[-23 -18  -2   6  -4   3  11 -64   3 -31  14   6  -8 -13   1  13  -3   4
  18   4   1   8 -11  -2 -10   2  -8  -1  -3   1   8  -7  -6   6  -2  -7
  10  -6  -1  -3  10  -4   3  15  -5  -7  17  16] => 12
[-15 -12  -2   8   3   3  12 -93   5 -19  15   4  -1 -12   0  14  -3   3
  24   3   0   7  -8   1  -6   1  -8   0  -1  -1  12  -6  -8  10  -2   4
   5 -12  -1  -5  13  -3   5  10  -5 -10  10  17] => 0
[  9  -9   1   4  21   4   9 -95   6 -10  19  -1   3 -14   0  13  -4   1
  28   2  -1   3  -4   6  -1   1  -8   2   2  -4  18  -4 -15  12  -2  14
  -2  -5   0  -5  19   0   8  -6  -6 -10   9  23] => 0
[-10 -12  -2   5   3   3  10 -73   5 -13  17   4   0 -13   0  12  -2   2
  26   4   0   7  -7   0  -6   2  -7   1  -1  -1  10  -5  -5  11  -2   5
   6  -8  -1  -3  16  -3   5  12  -5  -9  14  18] => 0
[ -6 -13   1   5  21   3   9 -71   5 -25  17   1  -6 -14   0  17  -3   2
  34   1   0   6 -14  11  -7   1  -8  -1  -1  -5  12  -5 -11   1  -1  -1
  -1  -5   0  -2  22  -3   5  -1  -7 -10  12  18] => 15
[-15 -14  -2   7   2   3   9 -58   5  -6  18   2   2 -12   1  11  -3   3
  20   6  -2   8   0  -3  -3   2  -8   2   2  -1  12  -6  -8  12  -2  10
   6  -6  -1  -6  12  -1   5  11  -5  -7  16  20] => 0
[-27 -19  -3   4  -8   3  11 -46   4 -30  16   6  -8 -13   1  12  -3   3
  27   4   1   9 -13   1 -11   2  -8  -1  -2   1   8  -7  -5   4  -1  -9
   9 -10  -1  -3  10  -4   1  15  -4  -7  14  23] => 12
[ 13  -8   2   4  30   3   8 -88   7 -11  23  -2   3 -14   0  18  -4   2
  29   1  -1   2  -5   9  -3   0  -8   2   2  -7  15  -4 -17   9  -2  13
  -5  -9   0  -4  22  -1   8  -9  -6 -12   9  17] => 0
[ -2 -12   0   4  19   3  10 -74   6 -27  20   1  -6 -12   0  16  -3   2
  31   1   0   4 -14  10  -6   1  -7  -1  -1  -5  14  -6 -14   2  -1  -7
   1  -5   0  -1  21  -4   5  -1  -7 -12  10  22] => 15
[ -5 -12   0   5  15   3  10 -80   5 -25  19   3  -6 -14   0  17  -3   3
  36   2   1   6 -14   9  -8   1  -7  -1  -2  -4  15  -6 -11   5  -2  -5
   2  -6  -1  -3  19  -3   5   3  -7  -9  14  18] => 12

[ 17   8 -12  27  -2 -14  10   3 -11   3  13  32 -20  -1  -5 -12  -7  -2
   8  14 -12 -20] => 2
[-20   8 -13  31  10 -15   0   5 -27  -4 -19   0  -7  15  -6 -10 -12 -18
   4   5   6  30] => 15
[-10   2  17   3  22   7  -2  -2 -12 -22 -28 -29 -13 -11  -3  -4  -6 -10
  -8 -24  17  -9] => 11
[ -2   2  10 -37   5   7 -33  -6  17 -20  16   0  39   5  10  18 -18 -14
  -5  17 -39   4] => 2
[ -9   1 -13  -2   5 -15 -17 -15 -24 -27 -13   8  14   5   5  -9  17 -23
   2  17  -8  11] => 11
[ -5  -6 -10 -23  14 -18 -11 -19 -16 -21  -8 -17   7   3  -4  -5  21 -21
  -4   5  -2  21] => 5
[ 10   1 -19  14 -11  -1  10  -6 -12 -11  -2  -5   1 -12  -4 -12  26  -1
   3  -9  25 -16] => 6
[-10  -2  13 -34  12   7 -13  -1  13 -22   1  -1  19  -1  -1  17  -9  -3
 -10 -11  -5  19] => 6
[ 10   7 -26  31 -14 -13  17  12  -1  26  16  28  -3   5  -5  -9   7  16
  11   7   2  20] => 8
[-12  -5  -9 -20  22 -13  -7 -20 -25 -31 -30 -37   5  -2   1 -10  31 -24
  -1   0  23  22] => 9
[-18  -4   0  -2  22 -11   0 -13 -26 -31 -34 -22   8   2  -1  -9  10 -24
  -1  -6   4  25] => 14
[  6  11 -12  45  -3 -15  22  14  -9  18   8  21 -30   1  -4 -12 -23   9
   8   9 -27   0] => 5
[ 10  -5 -31  14   2 -24  20 -10 -17   6  -6   9 -11  -4 -14 -16  31  -4
   7   3  17  17] => 6
[ 12 -16 -37 -34   6 -15  11 -31 -13 -20 -14 -24  13 -13 -11 -13  79  -6
   3  -8  52  19] => 1
[ 17   3 -23   0  -1 -12   3 -13 -16 -11   7  13  10  -8   2 -13  26  -7
   6  13   4  -2] => 4
[ -4  25   1  -5 -24  11  -6  17   5  18  32  61  33   4  27  14 -32  22
   8  22 -29 -10] => 14
[ -1   7  12 -15  -5  -1 -20   3  15 -26  19   6  16   3   5  10 -26  -6
  -4  18 -45 -16] => 2
[-14   2  19  -3  20   2  -9   5  -9 -18 -25 -41   2   0   1   3 -16 -13
  -4 -10  -4  14] => 13
[ -9 -10  13 -26  21   0  -7  -3  11 -15  -7 -27   1   3 -12   9 -12  -7
 -12 -16  14  19] => 3
[ 11  14  -9  19  -6 -12  12   4 -19   3   9  27  -4  -2   2 -10   4   6
   8  12 -10  -9] => 7
[ 14   0 -19   1   1  -6  12  -1  -4   3   5   6   3  -6  -7  -9  17  10
   8  -4  18   4] => 4
[ 13 -11 -25   6   3 -17  28  -8  -4   7   9 -11 -10  -3 -22 -10  40   8
   3 -12  31  26] => 0
[  5   9 -19  40   0 -21  24   4 -18   6  -3  18 -34   3  -9 -17   3   6
   7  12 -10  -2] => 7
[ 24  -2 -29 -18 -10   1   9 -14  -4  -3  15   1  28 -15  -4  -3  40  13
   4  -7  33 -19] => 1
[ -6 -33 -13 -70  40  -2   8 -28  -1 -23 -33 -88   3 -12 -22   3  78  -7
 -14 -51  81  51] => 1
